(in the rows, 128 means zero)
Each row of numbers stands for one thing and depends on some of the facts below. Use the named rows to name the rest.

Some facts about the things:
Ξ: is of sort; Θ: points at; Ψ: belongs to class
logim Ξ d; nonu Ξ b; bogror Ξ a; granom Ξ b; tragrok Ξ a; zigrakla Ξ b
pibran Ξ a; tudri Ξ c; flutrim Ξ a; buzo Ξ c; stapligrom Ξ c; sedrak Ξ a
brusti Ξ a; fogi Ξ b; kofemor Ξ b; mafis Ξ b; klaron Ξ b; drutre Ξ a
penu Ξ d; plosu Ξ a; planas Ξ a; gropun Ξ b; fleso Ξ a; rozar Ξ a
bukanas Ξ a; flodris Ξ a; reklomes Ξ a; tetrol Ξ a; soza Ξ b; drofleko Ξ d
druplok Ξ a; nufli Ξ a; grubran Ξ a; drakal Ξ c; ladir Ξ d; klipim Ξ a
plaflugek Ξ a; pudrasken Ξ d; lazo Ξ d; zuflum Ξ a; forik Ξ c; driflar Ξ b
gregu Ξ a; posko Ξ a; fline Ξ d; faklaskon Ξ b; drotrom Ξ a; klala Ξ a
skuni Ξ b; brevon Ξ b; pavuk Ξ a; gaskegros Ξ a; diful Ξ a; tinon Ξ a
gidrar Ξ a; sugazuk Ξ a; dribrok Ξ e; gridek Ξ c; bedrak Ξ b; skepe Ξ c
trastubruk Ξ b; brugek Ξ c; pluska Ξ c; bredu Ξ b; dekom Ξ b; legros Ξ c
lera Ξ a; todin Ξ b; lidris Ξ a; nuro Ξ c; mupir Ξ d; fluroklas Ξ b
zeki Ξ d; stustok Ξ a; flefli Ξ a; stekluk Ξ c; mobuk Ξ a; pugi Ξ a
gruzaza Ξ e; laklem Ξ b; sogre Ξ a; tremim Ξ a; metun Ξ a; kladrun Ξ a
tifor Ξ b; deleki Ξ a; boflus Ξ a; dubade Ξ b; tira Ξ a; kobes Ξ e
leze Ξ b; plegris Ξ a; skebi Ξ b; studa Ξ b; klupimar Ξ b; gugel Ξ a
betril Ξ b; stuskisur Ξ a; zotetrem Ξ e; ketre Ξ a; pamabur Ξ a; saklegrir Θ flodris
saklegrir Θ gropun; bogror Θ brevon; granom Θ fluroklas; tudri Θ bedrak; flutrim Θ klaki; flutrim Θ kegogi
buzo Θ drotrom; stapligrom Θ bedrak; sedrak Θ flodris; foskil Θ nuro; foskil Θ fliram; tabrek Θ tifor
tabrek Θ buzo; brusti Θ leze; fogi Θ flutrim; fogi Θ bedrak; kofemor Θ sugazuk; dratus Θ flodris
mafis Θ fluroklas; bridak Θ flodris; klaron Θ pavuk; drutre Θ bedrak; klaki Θ skepe; mube Θ lazo
penu Θ gidrar; penu Θ bridak; penu Θ gradri; plosu Θ flodris; plosu Θ brevon; zozal Θ flodris
zozal Θ soza; planas Θ flodris; feros Θ dribrok; fleso Θ flodris; fleso Θ druplok; rozar Θ vumor
bukanas Θ gaskegros; bukanas Θ driflar; reklomes Θ bedrak; tetrol Θ bedrak; soza Θ nuro; drofleko Θ ketre
nufli Θ flodris; grubran Θ dribrok; grubran Θ logim; drakal Θ flodris; drakal Θ driflar; ladir Θ tinon
klipim Θ flodris; klipim Θ deleki; klolak Θ driflar; plaflugek Θ flodris; plaflugek Θ dribrok; pudrasken Θ filas
lazo Θ bedrak; zuflum Θ tifor; zuflum Θ metun; forik Θ zigrakla; forik Θ ketre; gregu Θ ladir
botra Θ flodris; botra Θ ketre; fline Θ gradri; faklaskon Θ driflar; faklaskon Θ flefli; rorus Θ flodris
rorus Θ lazo; flonok Θ flodris; flonok Θ posko; nupas Θ posko; nupas Θ granom; masom Θ ketre
skuni Θ bogror; brevon Θ flodris; brevon Θ nuro; pavuk Θ bogror; pavuk Θ bredu; gaskegros Θ flodris
diful Θ skepe; bazur Θ flodris; bazur Θ leze; gradri Θ nuro; gidrar Θ feros; gidrar Θ klala
sugazuk Θ flodris; gridek Θ granom; skepe Θ flodris; trastubruk Θ skuni; brugek Θ driflar; pluska Θ flodris
bredu Θ druplok; dekom Θ flodris; grosi Θ brevon; legros Θ flodris; lera Θ granom; lera Θ gugel
todin Θ filas; lidris Θ mafis; mupir Θ skepe; mupir Θ klaki; fluroklas Θ flodris; fluroklas Θ bogror
fluroklas Θ brevon; zeki Θ flodris; zeki Θ drofleko; stustok Θ nuro; flefli Θ nuro; stekluk Θ nuro
mobuk Θ flefli; pugi Θ flodris; gruzaza Θ nuro; gruzaza Θ sebidril; gruzaza Θ brevon; laklem Θ flodris
greso Θ tremim; sogre Θ floski; kladrun Θ betril; tifor Θ flodris; boflus Θ flodris; dubade Θ flodris
tira Θ bedrak; kobes Θ lazo; kobes Θ pluska; platri Θ nufli; plegris Θ betril; plegris Θ bogror
plegris Θ skuni; skebi Θ logim; studa Θ flodris; klupimar Θ legros; betril Θ fluroklas; stuskisur Θ nonu
zotetrem Θ tremim; pamabur Θ bogror; logim Ψ g; nonu Ψ g; bogror Ψ f; granom Ψ g
tragrok Ψ f; zigrakla Ψ f; pibran Ψ g; tudri Ψ f; flutrim Ψ f; buzo Ψ f
stapligrom Ψ g; sedrak Ψ f; brusti Ψ f; fogi Ψ g; kofemor Ψ g; mafis Ψ g
klaron Ψ f; drutre Ψ g; penu Ψ g; plosu Ψ f; planas Ψ g; gropun Ψ f
fleso Ψ g; rozar Ψ g; bukanas Ψ f; flodris Ψ f; reklomes Ψ f; tetrol Ψ g
soza Ψ f; drofleko Ψ g; druplok Ψ f; nufli Ψ f; grubran Ψ f; drakal Ψ g
ladir Ψ g; klipim Ψ f; plaflugek Ψ f; pudrasken Ψ f; lazo Ψ g; zuflum Ψ f
forik Ψ f; driflar Ψ g; gregu Ψ f; posko Ψ f; fline Ψ g; faklaskon Ψ f
drotrom Ψ g; klala Ψ g; skuni Ψ g; brevon Ψ g; pavuk Ψ g; gaskegros Ψ g
diful Ψ f; tinon Ψ f; gidrar Ψ g; sugazuk Ψ g; dribrok Ψ f; gridek Ψ g
bedrak Ψ g; skepe Ψ g; trastubruk Ψ f; brugek Ψ f; pluska Ψ f; bredu Ψ g
dekom Ψ g; legros Ψ f; lera Ψ f; todin Ψ f; lidris Ψ f; nuro Ψ f
mupir Ψ f; fluroklas Ψ f; zeki Ψ f; stustok Ψ g; flefli Ψ g; stekluk Ψ f
mobuk Ψ g; pugi Ψ g; gruzaza Ψ f; laklem Ψ g; sogre Ψ f; tremim Ψ g
metun Ψ g; kladrun Ψ f; tifor Ψ g; deleki Ψ g; boflus Ψ f; dubade Ψ f
tira Ψ g; kobes Ψ f; leze Ψ g; plegris Ψ f; skebi Ψ g; studa Ψ f
klupimar Ψ f; gugel Ψ f; betril Ψ g; stuskisur Ψ g; zotetrem Ψ f; ketre Ψ g
pamabur Ψ g

Named rows:
druplok: [110 116 129 110 108 101 145 105 142 140  90 129  57  76 120 172 137 144
 150 152 117 164 119 133 102 176 141 142 188  83 145 123 156 111 158]
bredu: [161 135 121 138 130 160 135 157 111 118 167 134 175 155 132  84 129 126
 120 123 161 106  83 128 151  93 119 113  10 171 143  88  85 147 129]
plosu: [110 114 127 110 126 100 150 106 139 130  90 128  61  97 124 178 130 149
 148 150 108 168 139 130 121 178 126 142 217  89 122 120 161 108 137]
posko: [ 74 117 122 112 118  98 145 117 142 125  89 129  61  69 112 157 137 137
 152 151 106 153 143 130 121 175 142 141 173 103 136 137 157  97 152]
buzo: [127 127 121 112 125 103 153 114 140 134  89 133  67 102 108 155 135 157
 151 143 116 138 135 133  91 176 135 147 218  88 126 167 161 122 148]
drotrom: [161 141 117 142 128 160 135 183 108 117 163 133 181 145 112  83 133 134
 143 111 161  88  89 132 144  91 120 116  18 169 123 126  87 146 124]
gaskegros: [137 137 122 144 123 162 138 171 109 113 166 126 180 149 130  81 132 119
 125 114 157  98 117 124 157  96 113 111  11 154 110  99  87 145 119]
tragrok: [128 126 121 109 133  98 139  93 142 135  89 135  56 120 115 160 132 150
 147 149 116 146 147 132 110 175 139 143 195  83 146 153 161 104 148]
pibran: [169 141 118 134 137 158 126 163 111 117 166 135 182 172 120  80 127 122
 117 114 160  89 116 130 152  92 120 113  17 163 140 112  88 146 114]
gregu: [150 129 120 110 137  98 142  74 142 133  88 141  56 137 113 160 131 155
 143 149 121 141 150 132 102 175 136 144 208  81 150 159 162 105 138]
rorus: [118 124 149 151 127 135  95  95 136 142 138 118 163 145 155 146 122  99
  99 109 100 135 148 118 114 101 128 131 202 146 108 159 147 142 110]
flutrim: [154 107 126 108 133  98 125 102 141 132  89 127  54 141 120 169 137 111
 148 139 106 162 137 132 111 177 140 144 155  83 128 142 163 106 124]
grubran: [123 138 130 109 136  99 148  77 136 139  90 135  61 101 121 161 112 139
 143 158 101 157 155 134 114 179 140 138 236  86 136 160 162 102 148]
pamabur: [150 134 119 138 141 157 136 170 109 116 165 137 178 159 131  83 126 133
 113 126 162 110  81 124 153  95 118 113  20 176 141  81  87 147 106]
foskil: [ 99 134 146 141 130 123  93 132 135 146 122 122 165 137 156 143 112 137
  97 104 110 130 148 119 123  95 136 125 222 136 112 128 141 140 103]
fliram: [ 85 135 147 140 116 123  92 153 140 150 114 120 165 109 151 128 121 128
 103 105 113 122 136 124 121  94 144 124 199 122 119 129 127 135 140]
dubade: [108 114 128 111 123 100 151 100 138 125  91 126  62  90 119 178 133 141
 150 150 103 166 145 131 117 175 125 142 202  87 122 141 161 105 144]

Name these rows:
No name comes twice in this set of rows, the named rows included.
[165 128 122 144 133 159 126 167 108 111 166 122 181 143 122  81 126 114
 129 115 158 107 118 131 160  93  99 113   8 166 138 121  88 145 132] | drofleko
[128 135 150 148 139 113  92  65 137 145 115 127 167 147 154 102 134 149
  97 110 105  98 159 119 101  96 136 122 163 140 140 144 151 142 125] | greso
[103 130 148 149 120 130  91 111 132 139 140 119 169 117 154 145 119 123
  99 106 103 141 150 119 112 101 127 129 215 140 106 140 140 138 106] | zozal
[138 122 122 112 132 102 154  95 136 130  89 133  69 115 111 167 131 155
 149 149 111 149 144 131  93 175 125 148 227  93 120 159 162 123 132] | zuflum
[103 122 126 109 133 100 133 146 140 140  91 132  59 120 123 176 125 154
 147 137 114 163 134 131 139 175 138 140 219  84 124 113 159 103 142] | stekluk
[ 86 131 147 155 125 125  93  79 134 133 149 119 170 112 151 136 125 118
 100 113 101 133 155 115 100  99 127 131 208 166 110 150 147 136  99] | flonok
[ 86 138 148 137 118 121  92 149 138 150 123 120 171  99 154 125 115 122
 102 105 105 126 140 126 121  94 145 121 219 125 112 135 131 133 140] | gradri
[ 73 121 120 111 130  99 147 110 143 125  90 134  58  83 111 154 137 145
 149 155 111 147 144 128 121 176 145 141 182 115 146 134 159  97 149] | gugel
[ 86 115 126 110 117  99 144 129 142 140  90 132  57  79 120 173 136 150
 151 153 124 164 105 131 111 178 144 143 195  93 151  99 154 110 158] | bogror
[158 144 123 129 141 158 126 176 104 117 167 131 181 161 131  81 109 116
 114 120 155 105 115 132 162  95 118 111  34 168 114 101  88 147  99] | penu

The same things again, as new rows of numbers:
Named rows:
brevon: [ 32 167 122 111 106  72  83 117 114 105 129 154 126 130 122 164  83  91
  59 153 114 141  97 114 139 169 190 169]
gruzaza: [161 108 116 145 159 107  97  83 114 209 143 128 137 101 109  79 156 130
 134 104 126  95  83 142 126 121 135 116]
bridak: [111 149  92 138 150 116 191 127 140 129 123 163 136 128 120 150 103 100
 148 147 122 175 129 106 162  77 115 136]
laklem: [ 78 176 130 119  92 109 138 152 120  74 136 151 101 147 152 182  77 109
 102 137 137 158 146  98 128 156 156 165]
posko: [175 112 129 140 153 136 126 114 124 200 138 105 129 107 131  97 169 162
 155  91 141  83 118 138 131 101 121 128]
dribrok: [186 124 101 141 149 170 105 121 119 191 103 128 129  97 108  73 191 172
 151  78 173 133 108 136 151 120 138 135]
tifor: [ 82 180 134 122  92 113 139 149 118  76 138 158  99 155 154 184  70 103
 104 130 136 154 152  97 128 152 153 160]
tabrek: [116 113 123 134 147 153 165 125 143 113 103 141 156 132 119 135 124 100
 143 157 103 143 139 143 154  90 104  99]
rozar: [ 80 139 151 111  92 145 107 155 122  58 116 120 121 148 148 165 103 121
  94 146 123 128 149 130 119 165 150 135]
floski: [103 111 115 125 156 154 163 139 147 121  94 117 161 121 121 144 141 130
 132 157 102 123 130 142 161  76 121 118]
fleso: [ 86 161 127 121 113 122 131 150 106  54 138 118  95 150 159 177  79 126
  96 147 134 154 143 103 118 153 153 162]
lidris: [182 105 134 148 144 125 121 113 113 196 145 114 133 111 118  85 162 142
 169 103 148 110 119 139 115 122 100 119]
bazur: [109 137 101 135 151 124 181 129 142 126 114 150 144 129 119 147 114 107
 142 153 114 158 129 117 160  78 114 130]
gridek: [ 83 132 159 124  93 140 103 170 104  64 118 119 128 145 140 168 102 111
 110 161 130 137 156 134 106 176 138 140]
betril: [ 58 128 182 128  89 122  91 183  84  85 121 107 152 134 124 165 107 101
 127 178 144 156 159 145  99 188 114 164]
zeki: [190 126 109 150 133  97 158  95 123 199 155 134 110 114 122  96 148 132
 155  88 154 123 117 116 126 109 113 140]
driflar: [ 75 143 181  78  82 109 129 200 137  62 105 143 110 114 174 151 102 180
  72 165 147 128 106 135 114 159 149  74]

Rows to name:
No name comes twice in this set of rows, the named rows included.
[192 113 128 141 148 129 125 101 129 187 148 124 126 119 119  82 152 141
 164  90 139 112 126 134 114 117 105 110] | kobes
[101 126 130 122 157 150 116 139  85   6 141  50  89 157 174 153  87 145
  86 169 134 153 145 118 103 154 137 142] | bredu
[173 161 100 147 151  89 165 106 121 219 168 146  99 109 135 120 133 144
 160  76 161 119 110  91 143  85 128 166] | flodris
[ 80 177 132 115  91 101 142 159 121  77 138 157  96 146 156 179  73 116
 100 136 144 162 140  95 125 152 154 158] | gaskegros
[ 76 173  98 129  65 126 127 135 144  65 145 153  95 157 155 210 105 112
 127 153 119 148  96  61 108 177 129 166] | skepe
[ 83 116 119 116 150 117 139 108 157 135  98 132 171 115  99 125 141 107
 122 164 102 150 107 139 168 100 114 123] | grosi
[184  94  96 168 173 118  95  89  88 199 153 147 129 109 113  79 129 114
 131 114 118  84  86 150 107 120 152  92] | soza
[ 60 126 175 128  89 121  94 192  84  85 121 106 152 129 122 168 106 107
 131 182 141 152 158 143  95 186 119 168] | mafis
[115 113 115 131 150 145 163 128 145 112 101 136 157 129 114 133 128 108
 140 160 108 149 133 139 151  92 107 105] | platri
[189 119 111 145 145 155 111 111 119 187 121 130 128 108 111  74 180 156
 156  86 163 131 110 135 137 123 122 123] | grubran
[ 59 121 181 139  89 123  93 203  72  85 126 105 155 129 125 172 104 101
 137 188 145 152 164 146  88 186 113 166] | granom
[112 110 138 109 141 117 176 156 156 114  96 152 151 106 131 121 127 143
 128 178 125 156  99 143 145  92  99  57] | klolak
[122 131 156 143 150  63 111  95 101 238 163 104 154  95  98  85 163 119
 173 116 169 146 102 131 129 133  77 177] | fluroklas
[122 110 114 126 151 145 158 132 151 109 104 140 159 133 106 126 123 109
 144 158  98 153 141 141 146  92 107 101] | mube

The same things again, as new rows of numbers:
Some things and their rows:
plegris: [165 122 143 142  95 154 129  99 123 101  82 129 102  67 100  69 142 172
 134 134 133  87 161 100 113 120 127 104 159 138 104  68 139 102  58 137
 138 151 109 135 107  82 162 103 174 136 104 131 148]
rorus: [118 145 176 129 107 108 126 114 151 106 155 107 138 119 146 137 162  92
 111  94 118 104 103 152 119 100 160 145 122  98 126 138 151 136 168 127
 155 116 116 143 137 101 124 162 129 165 116  96 141]
bridak: [105 143 150 123 118  82 121 113 151 100 137 110 142 131 142 128 159 112
 135  96 133 122 107 142 127 121 138 169  80 107 127 140 143 144 164 133
 113 142  85 137 133 131 126 135 123 161 121  91 138]
pluska: [113 159 185 117 118 163 157  89 155 123 108 115 102  85 141  53 121 163
  92 140 144 108 130 120 104 106 156 136 122 156 105  98 130 105  76 155
 146 143  86 125 149 120 153 129 130 145  98 133 119]
studa: [122 157 172 125 100 159 146  81 154 128  98 116 104  77 143  56 133 151
 103 142 133 100 128 116 105 123 156 117 107 152 104  83 137  86  71 158
 140 139  67 140 142 105 164 132 141 153 114 119 111]
flonok: [114 146 160 135  95  94 127 103 143 109 149 113 144 128 146 122 167  83
 140  81 126 116 118 138 110 113 144 147 102 108 122 139 166 120 177 128
 136 135 107 133 115  80 131 144 136 162 128  84 136]
sugazuk: [121 104 112 161 145  95 135 174 150 182 186 103 137 137 149 160 118  29
 119  91 151 138  92 151 115 122 147 163 120 127 122 142  89 119 101 120
 160 127 101 110 103 130 131 161 110  88 149  66 115]
laklem: [130 102 113 162 140  94 129 167 137 183 184 110 139 137 148 161 115  15
 117  89 147 135  80 148 112 129 159 159 125 115 117 140  89 108  98 122
 171 120  93 118  99 122 138 166 112  96 148  61 111]
bazur: [116 134 158 144  99  92 119 108 155 113 141 110 136 111 159 129 171  94
 138  89 113 108 116 141 112 120 156 150 111 101 120 138 155 124 166 128
 124 125  97 147 121 100 133 158 130 165 127  84 139]
bukanas: [142 164 152 109 119 149 161  71 126 119 120 101 109  83 152  57 151 157
 114 151 151  87 158 119 116 132 170 121 154 137  91 101 149  92  59 122
 157 147  41 127 156  73 161 130 155 150  76 106 108]
kobes: [145 158 188 114 116 164 158  95 154 104 103 131 118  70 138  49 131 157
  78 147 137  93 129 129 106  92 162 108 156 144 101  83 144 109  75 149
 159 122 100 134 158  97 164 141 128 155 103 134 118]
platri: [112 131 154 130 109  92 133 115 158 113 142 102 134 128 152 128 170  97
 143  93 127 106 118 139 116 122 153 151 108 107 122 141 150 129 173 132
 125 128  97 133 127 110 128 145 131 158 122  88 147]
forik: [142 153 172  96 122 139 153 100 130 158 110  86  86 136 137  25 160 184
 139 159 122 104 140 117 128 108 145  80 143 123  66  60 147 113  74 162
 129 123  97 140 142 110 172 128 170 147 146 105 109]
deleki: [113 100 118 155 164  94 133 171 150 184 197  93 142 140 150 151 117  34
 126  92 161 137  96 143 113 130 143 175 117 140 116 145  79 125 100 124
 159 146 106  91 112 151 132 156 109  76 144  76 116]
zigrakla: [125 144 171  95 149 142 159 109 137 159 117  77  83 142 131  24 151 187
 142 165 135 114 150 110 115 104 125  95 124 140  70  77 130 141  72 169
 119 150  99 114 150 140 162 117 158 130 126 122 117]
pibran: [157 101 104 140 165  71 143 181 142 170 183 104 148 161 142 152 128  45
 140  90 175 129 124 148 124 123 145 162 161 139 106 142  84 143 111 109
 157 135 120 103 101 129 141 148 113  78 157  72 131]
floski: [125 124 141 119 150  77 145 122 156 110 142  87 135 154 151 111 171 124
 157 104 146 100 158 129 111 119 131 159 134 126 108 156 143 167 186 121
 104 157 117 103 133 131 133 130 133 137 125  95 157]

Name these rows:
No name comes twice in this set of rows, the named rows included.
[125  94 147 125 188 113 167 204 138 175 210  97 166 160 126 152 102  56
  95 114 180 136 109 149 118  86 125 172 156 157 124 157  57 194 127 122
 199 154 155  63 156 170 100 152  91  66 113 106 149] | bedrak
[154 111 106 163 122  84 129 157 121 171 183 115 164 161 123 148 113  14
 138  78 179 152 125 139 111 108 126 156 146 131 110 139 123 117 112 119
 163 145 139  84  66  78 137 126 124  65 158  70 102] | gridek
[141  87 102 168 142  94 118 179 141 176 182 112 135 117 133 167 128  22
 128  87 139 131  87 146 115 134 158 161 134 114 117 128  84 104  89 112
 172 120 103 124  96 120 141 170 124  94 155  66 124] | fleso
[138 145 172 131 100 156 133  82 155 116 100 130 109  78 124  73 129 156
 110 141 138 108 136 119 116 117 153 106 121 149 104  71 145  87  62 155
 128 132  69 141 120 100 155 123 145 145 109 109 116] | plosu
[117 139 161 115 132  84 129 128 131 145 152  72 111 174 141 112 189 118
 166 106  99 114 120 138 132 111 138 119 119  83  89 120 155 157 172 139
 115 121 114 142 128 111 134 147 157 158 151  81 142] | masom
[134 108 141 145 168 106 149 181 145 169 201 108 155 144 135 163 104  32
  91 101 162 133  83 156 119  97 137 163 156 140 119 151  70 150 116 121
 186 131 147  88 139 145 116 166  94  83 127  94 130] | lazo
[135 118  97 160 153  86 136 156 117 174 197  96 141 136 156 162 135  14
 123  98 156 132  99 144 121 141 170 159 145 113 111 149  99 105  88  93
 183 127  71 111 120  96 133 172 127  99 130  55 104] | drakal
[157  99  99 143 158  86 125 174 150 148 179 128 163 144 125 177 106  43
 122 109 174 138 106 169 169 137 153 141 146 129 114 107 112 141 103 107
 140 115  78 106  92 130 119 127 118  61 144  32 118] | stustok
[165 129 180  98  98 172 187 116 141 140 101 129 156 111 120  54 125 183
 122 172 144  67 186 106 101 103 136 119 124 173 106  74 115 126 108 124
 168 150  71 140 161 103 147 136 138 147 117 113 130] | flutrim
[157 160 171 127  81 151 150  79 126 110  99 125 130 111 121  38 122 144
 119 132 169 111 171 105  96 107 123 108 145 154  90  87 180  94  82 153
 140 160 115 110  97  58 168 100 157 128 119 114 106] | lera
[147 123  83 139 169  42 143 199 117 162 182  99 169 158 134 140 131  64
 128 101 189 150  95 132 104 123 118 195 120 131 108 169  73 143 102 115
 161 174 107  92 117 165 147 129 108  88 149  96 122] | logim
[155 135 126  82 119 101 100  63 163 116 129 119 119 158 144 102 140  92
 165 106 111  89 102 138 120 123 145 165 137 122 145 170 131 146 181 126
 124 112 101 162 117  86 151 148 144 149 134  93 159] | tabrek

